Below is a small trained network, with its code and all its weights. Each question gives an input and a target symbol and asks what happens when units are switched off, that is, made to give their printed mean instead of their output.

import numpy as np


def w(rows, s, z=0):
    codes = np.array(rows[::2]) - 128.0
    scale = np.full(codes.shape[1], s)
    scale[-1] = z or s
    return codes * scale


def norm(h):
    return h / np.sqrt((h * h).mean(-1, keepdims=True) + 1e-5)


def f(y):
    return y / 2 * (1 + np.tanh(0.7978845608 * (y + 0.044715 * y**3)))


def softmax(a):
    e = np.exp(a - a.max(-1, keepdims=True))
    return e / e.sum(-1, keepdims=True)


def log_softmax(a):
    a = a - a.max(-1, keepdims=True)
    return a - np.log(np.exp(a).sum(-1, keepdims=True))


def net(x, mask):
    ids = ['βγζηθλμξστφψω'.index(c) for c in x.split()]
    T = len(ids)
    res = E[ids] + P[:T]
    u = 0
    for l in range(2):
        r = norm(res)
        for j in range(3):
            rows = slice(3 * j, 3 * j + 3)
            q, k, v = (r @ M[l][rows].T for M in (Q, K, V))
            z = softmax(np.where(np.tri(T) > 0, q @ k.T / 3**0.5, -1e9)) @ v
            o = O[l][rows]
            res = res + np.where(mask[u + j], z, o[:, -1]) @ o[:, :-1]
        u += 3
        y = f(norm(res) @ A[l][:, :-1].T + A[l][:, -1])
        res = res + np.where(mask[u : u + 8], y, B[l][:, -1]) @ B[l][:, :-1]
        u += 8
    return log_softmax(norm(res)[-1] @ U[:, :-1].T + U[:, -1])


Q, K, V, O, A, B = {}, {}, {}, {}, {}, {}
E = w([
[176,87,90,183],'β',
[116,61,238,75],'γ',
[199,129,80,129],'ζ',
[95,117,44,125],'η',
[104,154,111,85],'θ',
[194,199,121,108],'λ',
[255,108,82,129],'μ',
[135,45,44,165],'ξ',
[136,217,111,70],'σ',
[84,74,77,151],'τ',
[157,163,117,98],'φ',
[82,180,121,197],'ψ',
[127,121,66,107],'ω',
],0.0072)
P = w([
[71,128,191,127],'0',
[186,159,73,228],'1',
[189,147,35,190],'2',
[179,135,27,163],'3',
[180,117,20,142],'4',
[178,106,15,128],'5',
[183,100,10,114],'6',
[182,87,8,102],'7',
[176,80,2,84],'8',
[177,77,2,71],'9',
],0.0033)
Q[0] = w([
[142,126,112,102],'0.h0',
[135,116,106,89],'0.h0',
[157,124,113,97],'0.h0',
[173,140,206,103],'0.h1',
[111,137,159,123],'0.h1',
[91,239,85,128],'0.h1',
[111,217,98,28],'0.h2',
[121,3,129,221],'0.h2',
[10,223,80,151],'0.h2',
],0.018)
K[0] = w([
[116,110,137,125],'0.h0',
[131,117,148,117],'0.h0',
[115,116,138,125],'0.h0',
[125,179,186,137],'0.h1',
[83,153,119,132],'0.h1',
[122,181,62,111],'0.h1',
[206,159,64,123],'0.h2',
[33,67,192,82],'0.h2',
[135,134,6,122],'0.h2',
],0.024)
V[0] = w([
[144,255,33,175],'0.h0',
[128,120,154,123],'0.h0',
[114,105,53,114],'0.h0',
[170,109,77,148],'0.h1',
[159,110,94,129],'0.h1',
[150,120,106,139],'0.h1',
[95,116,162,123],'0.h2',
[181,145,84,131],'0.h2',
[171,140,95,125],'0.h2',
],0.007)
O[0] = w([
[117,226,133,254,101],'0.h0',
[129,99,148,129,123],'0.h0',
[122,190,72,105,163],'0.h0',
[155,114,177,213,252],'0.h1',
[141,126,155,190,217],'0.h1',
[144,120,155,176,185],'0.h1',
[98,115,90,117,87],'0.h2',
[158,151,173,148,191],'0.h2',
[150,150,164,145,180],'0.h2',
],0.0065,0.0032)
A[0] = w([
[153,81,157,106,152],'0.n0',
[145,113,214,73,166],'0.n1',
[82,129,249,124,76],'0.n2',
[96,86,130,119,103],'0.n3',
[96,185,168,108,23],'0.n4',
[108,94,151,106,91],'0.n5',
[144,160,146,121,4],'0.n6',
[173,177,111,82,97],'0.n7',
],0.018,0.0034)
B[0] = w([
[173,85,75,59,253],'0.n0',
[184,253,142,111,254],'0.n1',
[102,179,71,46,129],'0.n2',
[99,104,93,160,166],'0.n3',
[128,90,195,96,127],'0.n4',
[85,149,71,92,165],'0.n5',
[135,165,91,155,126],'0.n6',
[133,118,75,158,169],'0.n7',
],0.02,0.0052)
Q[1] = w([
[152,148,118,200],'1.h0',
[142,116,151,97],'1.h0',
[106,88,254,110],'1.h0',
[90,168,77,93],'1.h1',
[71,109,192,60],'1.h1',
[103,159,60,186],'1.h1',
[44,119,111,121],'1.h2',
[152,96,94,146],'1.h2',
[73,206,94,174],'1.h2',
],0.027)
K[1] = w([
[130,150,136,60],'1.h0',
[150,114,130,186],'1.h0',
[182,60,220,175],'1.h0',
[89,184,189,110],'1.h1',
[130,103,152,240],'1.h1',
[59,188,69,88],'1.h1',
[51,124,166,167],'1.h2',
[124,107,70,124],'1.h2',
[80,176,134,253],'1.h2',
],0.027)
V[1] = w([
[4,156,127,98],'1.h0',
[122,153,197,70],'1.h0',
[101,250,113,195],'1.h0',
[29,182,132,93],'1.h1',
[168,225,163,122],'1.h1',
[101,161,64,117],'1.h1',
[60,116,124,121],'1.h2',
[134,146,72,91],'1.h2',
[100,107,170,156],'1.h2',
],0.016)
O[1] = w([
[188,192,109,250,181],'1.h0',
[142,119,204,181,138],'1.h0',
[218,249,148,102,182],'1.h0',
[148,232,110,204,181],'1.h1',
[194,98,172,224,254],'1.h1',
[205,146,70,147,248],'1.h1',
[192,165,105,169,19],'1.h2',
[137,110,184,203,177],'1.h2',
[134,149,87,79,51],'1.h2',
],0.012,0.0063)
A[1] = w([
[19,173,56,147,57],'1.n0',
[60,93,191,149,3],'1.n1',
[113,204,113,167,132],'1.n2',
[73,173,99,194,163],'1.n3',
[5,119,164,187,96],'1.n4',
[135,41,115,161,47],'1.n5',
[156,163,161,128,114],'1.n6',
[74,113,210,190,103],'1.n7',
],0.018,0.0046)
B[1] = w([
[249,62,148,222,150],'1.n0',
[212,174,154,140,142],'1.n1',
[49,83,110,96,255],'1.n2',
[73,146,150,82,201],'1.n3',
[108,252,124,23,151],'1.n4',
[227,180,115,119,174],'1.n5',
[84,95,153,126,202],'1.n6',
[85,29,120,123,155],'1.n7',
],0.025,0.0075)
U = w([
[118,65,125,33,143],'β',
[158,111,91,137,174],'γ',
[151,168,252,116,86],'ζ',
[114,254,100,156,62],'η',
[84,147,27,214,106],'θ',
[115,184,193,233,130],'λ',
[167,39,218,90,99],'μ',
[147,33,54,92,101],'ξ',
[129,202,177,48,141],'σ',
[131,41,70,207,80],'τ',
[111,40,197,199,138],'φ',
[61,136,150,126,255],'ψ',
[125,181,16,60,132],'ω',
],0.017,0.0074)

Each question gives the input, a string of symbols that net reads in full, and the target symbol t.
The units are the heads (3 rows each of Q, K, V and O) and the neurons (one row each of A and B). Each row of codes is followed by its name. A weight is (code - 128) times the scale printed after its matrix; where a second scale follows, it is the last column's (O, A, B and U).
mask holds one flag per unit, layer by layer, with each layer's heads first. A switched-off unit (its flag False) gives its mean, the last column of its rows in O or B, instead of its output. The means were averaged over made-up inputs and are rounded, as every weight is.
A unit's drop is (log p(t) with every unit on - log p(t) with that unit switched off) / (log p(t) with every unit on - log p(t) with every unit switched off).
The circuit of an input: a set's keep is (log p(t) with only the set's units on - log p(t) with every unit switched off) / (log p(t) with every unit on - log p(t) with every unit switched off). Starting from the 12 units with the biggest drops (on a tie, the unit counted first), units are removed one at a time, each time the one whose removal leaves the highest keep (on an exact tie, the one counted first), for as long as the keep stays at least 0.8.
units of the circuit, in order: the units of the circuit, biggest drop first
unit that matters most: the unit with the biggest drop
top k neurons: the k neurons with the biggest drops, biggest first
top k neurons in layer l: the k neurons of layer l with the biggest drops, biggest first
heads that matter: for each layer, one digit per head in row order, 1 if its drop is at least 0.15 and else 0, layers parted by /
input λ γ μ ζ, target ξ: units of the circuit, in order -> (0.n1)
input γ ψ λ ω ζ β φ φ, target ζ: heads that matter -> 101 / 001
input ζ λ ξ β φ σ, target ζ: top 3 neurons in layer 0 -> (0.n0, 0.n2, 0.n5)
input θ γ η μ ω γ ζ σ λ τ, target θ: top 3 neurons in layer 0 -> (0.n3, 0.n0, 0.n1)
input β λ ω θ τ β ψ μ, target β: heads that matter -> 000 / 110
input λ θ η η, target λ: top 2 neurons -> (0.n0, 0.n2)
input ζ σ ζ, target ζ: heads that matter -> 101 / 111
input σ ω θ σ η ψ σ θ τ σ, target σ: top 3 neurons in layer 0 -> (0.n3, 0.n1, 0.n4)
input γ β ω, target μ: heads that matter -> 100 / 000
input σ ξ φ μ, target σ: top 2 neurons -> (1.n4, 0.n1)
input σ ζ η μ λ λ ξ μ β λ, target σ: top 3 neurons in layer 0 -> (0.n1, 0.n4, 0.n5)
input ζ γ σ θ, target σ: units of the circuit, in order -> (0.h0, 0.n1)
input λ σ μ ψ ψ β σ τ φ, target λ: units of the circuit, in order -> (0.n0, 1.h1)
input θ λ η ψ, target θ: top 2 neurons -> (0.n0, 0.n1)
input ψ ξ γ γ, target ψ: heads that matter -> 111 / 011
input μ λ ξ, target μ: unit that matters most -> 0.h2
input η λ φ γ ω θ τ, target θ: top 4 neurons -> (0.n1, 0.n0, 0.n3, 0.n5)
input γ σ μ φ, target ζ: units of the circuit, in order -> (0.n1, 0.h0, 1.h1)
input φ τ λ γ σ ζ ζ ψ λ λ, target λ: heads that matter -> 000 / 011
input θ μ λ ψ σ θ β μ ζ θ, target θ: top 2 neurons in layer 0 -> (0.n0, 0.n1)
input γ φ θ σ θ θ λ λ γ, target γ: unit that matters most -> 0.h0
input ω ξ ψ ω σ γ θ λ φ η, target β: top 2 neurons -> (0.n5, 0.n7)
input λ λ γ τ ψ ψ ξ, target τ: heads that matter -> 001 / 001
input λ ζ μ, target λ: units of the circuit, in order -> (0.h0, 0.n0)
input σ μ φ ω, target σ: heads that matter -> 111 / 000
input ψ λ ζ λ, target ψ: heads that matter -> 011 / 010
input ζ φ σ λ, target ζ: heads that matter -> 101 / 111
input β ζ λ θ θ γ, target ω: top 3 neurons in layer 0 -> (0.n5, 0.n1, 0.n3)
input λ λ β ω β φ β μ λ ψ, target λ: heads that matter -> 100 / 110
